Below is a small trained network, with its code and all its weights. Each question gives an input and a class and asks what happens when units are switched off, that is, made to give their printed mean instead of their output.

import numpy as np


def w(rows, s, z=0):
    codes = np.array(rows[::2]) - 128.0
    scale = np.full(codes.shape[1], s)
    scale[-1] = z or s
    return codes * scale


def norm(h):
    return h / np.sqrt((h * h).mean(-1, keepdims=True) + 1e-5)


def f(y):
    return y / 2 * (1 + np.tanh(0.7978845608 * (y + 0.044715 * y**3)))


def log_softmax(a):
    a = a - a.max(-1, keepdims=True)
    return a - np.log(np.exp(a).sum(-1, keepdims=True))


def net(x, mask):
    res = np.array(x, float).reshape(1, 8) / 4 @ E
    u = 0
    for l in range(2):
        y = f(norm(res) @ A[l][:, :-1].T + A[l][:, -1])
        res = res + np.where(mask[u : u + 10], y, B[l][:, -1]) @ B[l][:, :-1]
        u += 10
    return log_softmax(norm(res)[-1] @ U[:, :-1].T + U[:, -1])


A, B = {}, {}
E = w([
[128,115,132,122,120,127,109,134],'x0',
[43,181,132,80,117,254,65,75],'x1',
[127,126,134,128,121,120,108,130],'x2',
[92,31,79,163,45,180,102,34],'x3',
[136,145,118,153,125,135,129,132],'x4',
[128,148,119,161,132,128,117,130],'x5',
[93,91,242,190,102,184,178,116],'x6',
[102,127,138,114,129,108,146,114],'x7',
],0.009)
A[0] = w([
[140,115,2,118,155,9,119,142,223],'L0N0',
[123,121,194,152,109,190,121,140,171],'L0N1',
[139,131,192,182,128,121,186,191,191],'L0N2',
[94,145,66,66,113,236,52,58,163],'L0N3',
[129,204,88,91,186,81,121,158,245],'L0N4',
[200,96,197,149,156,169,136,195,99],'L0N5',
[145,125,28,78,61,155,127,104,3],'L0N6',
[23,152,99,111,74,135,47,12,117],'L0N7',
[145,53,60,179,79,74,158,77,137],'L0N8',
[94,130,47,114,87,178,121,111,118],'L0N9',
],0.0088,0.0041)
B[0] = w([
[253,144,125,98,116,188,144,156,255],'L0N0',
[118,159,203,108,143,123,160,155,163],'L0N1',
[120,71,157,160,133,92,112,113,188],'L0N2',
[116,110,87,254,204,133,99,105,241],'L0N3',
[183,93,143,87,90,226,122,128,236],'L0N4',
[95,187,105,212,152,99,115,90,158],'L0N5',
[82,126,48,183,153,62,55,83,157],'L0N6',
[119,76,159,169,96,128,116,30,218],'L0N7',
[81,82,160,108,63,184,104,135,196],'L0N8',
[78,52,32,147,143,107,119,62,173],'L0N9',
],0.0091,0.0099)
A[1] = w([
[167,139,177,177,166,50,172,156,208],'L1N0',
[208,38,87,94,108,97,125,137,227],'L1N1',
[203,122,130,163,120,128,61,128,178],'L1N2',
[69,144,183,197,151,246,157,110,156],'L1N3',
[100,95,83,161,121,150,99,159,130],'L1N4',
[125,120,107,98,96,209,120,123,76],'L1N5',
[48,77,185,168,101,170,115,73,237],'L1N6',
[179,152,168,134,154,38,154,164,168],'L1N7',
[165,164,104,148,199,155,103,153,143],'L1N8',
[79,76,110,145,90,122,93,145,4],'L1N9',
],0.012,0.0032)
B[1] = w([
[77,59,119,181,169,38,96,108,174],'L1N0',
[91,199,177,94,112,171,160,160,221],'L1N1',
[45,119,169,75,122,166,147,105,205],'L1N2',
[145,131,141,52,75,178,156,167,217],'L1N3',
[189,151,187,96,120,164,118,106,158],'L1N4',
[109,168,5,183,155,120,86,52,163],'L1N5',
[157,201,124,106,127,138,132,219,253],'L1N6',
[89,91,133,166,140,37,107,156,169],'L1N7',
[128,141,178,106,76,155,157,177,171],'L1N8',
[174,150,182,87,83,102,152,173,151],'L1N9',
],0.011,0.013)
U = w([
[147,142,249,48,138,79,226,252,83],'0',
[60,150,163,49,86,212,164,84,46],'1',
[2,27,106,233,229,16,81,51,253],'2',
],0.0086,0.0041)

Each question gives the input, the list of numbers given to net, and the class t.
The units are the neurons (one row each of A and B). Each row of codes is followed by its name. A weight is (code - 128) times the scale printed after its matrix; where a second scale follows, it is the last column's (A, B and U).
mask holds one flag per neuron, layer by layer. A switched-off neuron (its flag False) gives its mean, the last column of its row in B, instead of its output. The means were averaged over made-up inputs and are rounded, as every weight is.
A unit's drop is (log p(t) with every unit on - log p(t) with that unit switched off) / (log p(t) with every unit on - log p(t) with every unit switched off).
The circuit of an input: a set's keep is (log p(t) with only the set's units on - log p(t) with every unit switched off) / (log p(t) with every unit on - log p(t) with every unit switched off). Starting from the 12 units with the biggest drops (on a tie, the unit counted first), units are removed one at a time, each time the one whose removal leaves the highest keep (on an exact tie, the one counted first), for as long as the keep stays at least 0.8.
circuit, biggest first: the units of the circuit, biggest drop first
top k neurons: the k neurons with the biggest drops, biggest first
k most important neurons of layer l: the k neurons of layer l with the biggest drops, biggest first
input [6,-7,7,3,1,1,-7,-6], class 1: circuit, biggest first : L1N6, L1N2
input [7,-8,-1,5,-2,-1,-1,-2], class 1: circuit, biggest first : L0N8
input [-4,8,-5,-5,4,0,3,5], class 0: circuit, biggest first : L1N6, L1N2
input [5,-6,6,5,-2,-4,-5,4], class 1: circuit, biggest first : L0N8, L0N0, L1N6, L1N5
input [-7,-6,-7,4,2,-1,-2,-7], class 1: circuit, biggest first : L0N8, L1N5
input [-3,1,4,-7,7,-3,-5,-8], class 1: circuit, biggest first : L0N4, L1N6
input [-1,-3,-1,5,4,-4,2,6], class 0: top 4 neurons : L1N6, L0N4, L0N0, L1N9
input [7,2,4,-8,-1,6,-6,-4], class 1: circuit, biggest first : L0N4, L1N6
input [-1,-7,-8,4,8,-2,-6,-5], class 1: top 2 neurons : L0N8, L1N6
input [-1,2,-5,-5,0,3,-3,5], class 1: top 2 neurons : L0N4, L1N5
input [7,8,-6,-1,1,1,3,8], class 0: 2 most important neurons of layer 1 : L1N6, L1N3
input [-2,-6,-1,5,-4,-5,-6,0], class 1: top 3 neurons : L0N8, L1N6, L1N5
input [7,7,-7,5,6,6,-1,4], class 2: top 2 neurons : L0N3, L0N9
input [-2,4,-6,-7,3,-6,-2,-1], class 1: circuit, biggest first : L1N6
input [0,-2,2,8,6,6,6,-4], class 0: 2 most important neurons of layer 1 : L1N6, L1N9
input [-4,6,7,-3,0,-4,2,2], class 0: top 2 neurons : L1N6, L0N0
input [8,1,-6,-6,1,-1,-6,4], class 1: 2 most important neurons of layer 0 : L0N4, L0N1
input [3,0,3,4,-8,2,3,2], class 0: 3 most important neurons of layer 0 : L0N4, L0N0, L0N1
input [-3,-7,5,4,8,1,-7,-1], class 1: top 2 neurons : L0N8, L1N6
input [-3,7,4,3,-6,-1,-3,-1], class 2: top neuron : L0N3
input [-8,1,-5,0,5,8,1,7], class 0: top 2 neurons : L0N0, L1N6
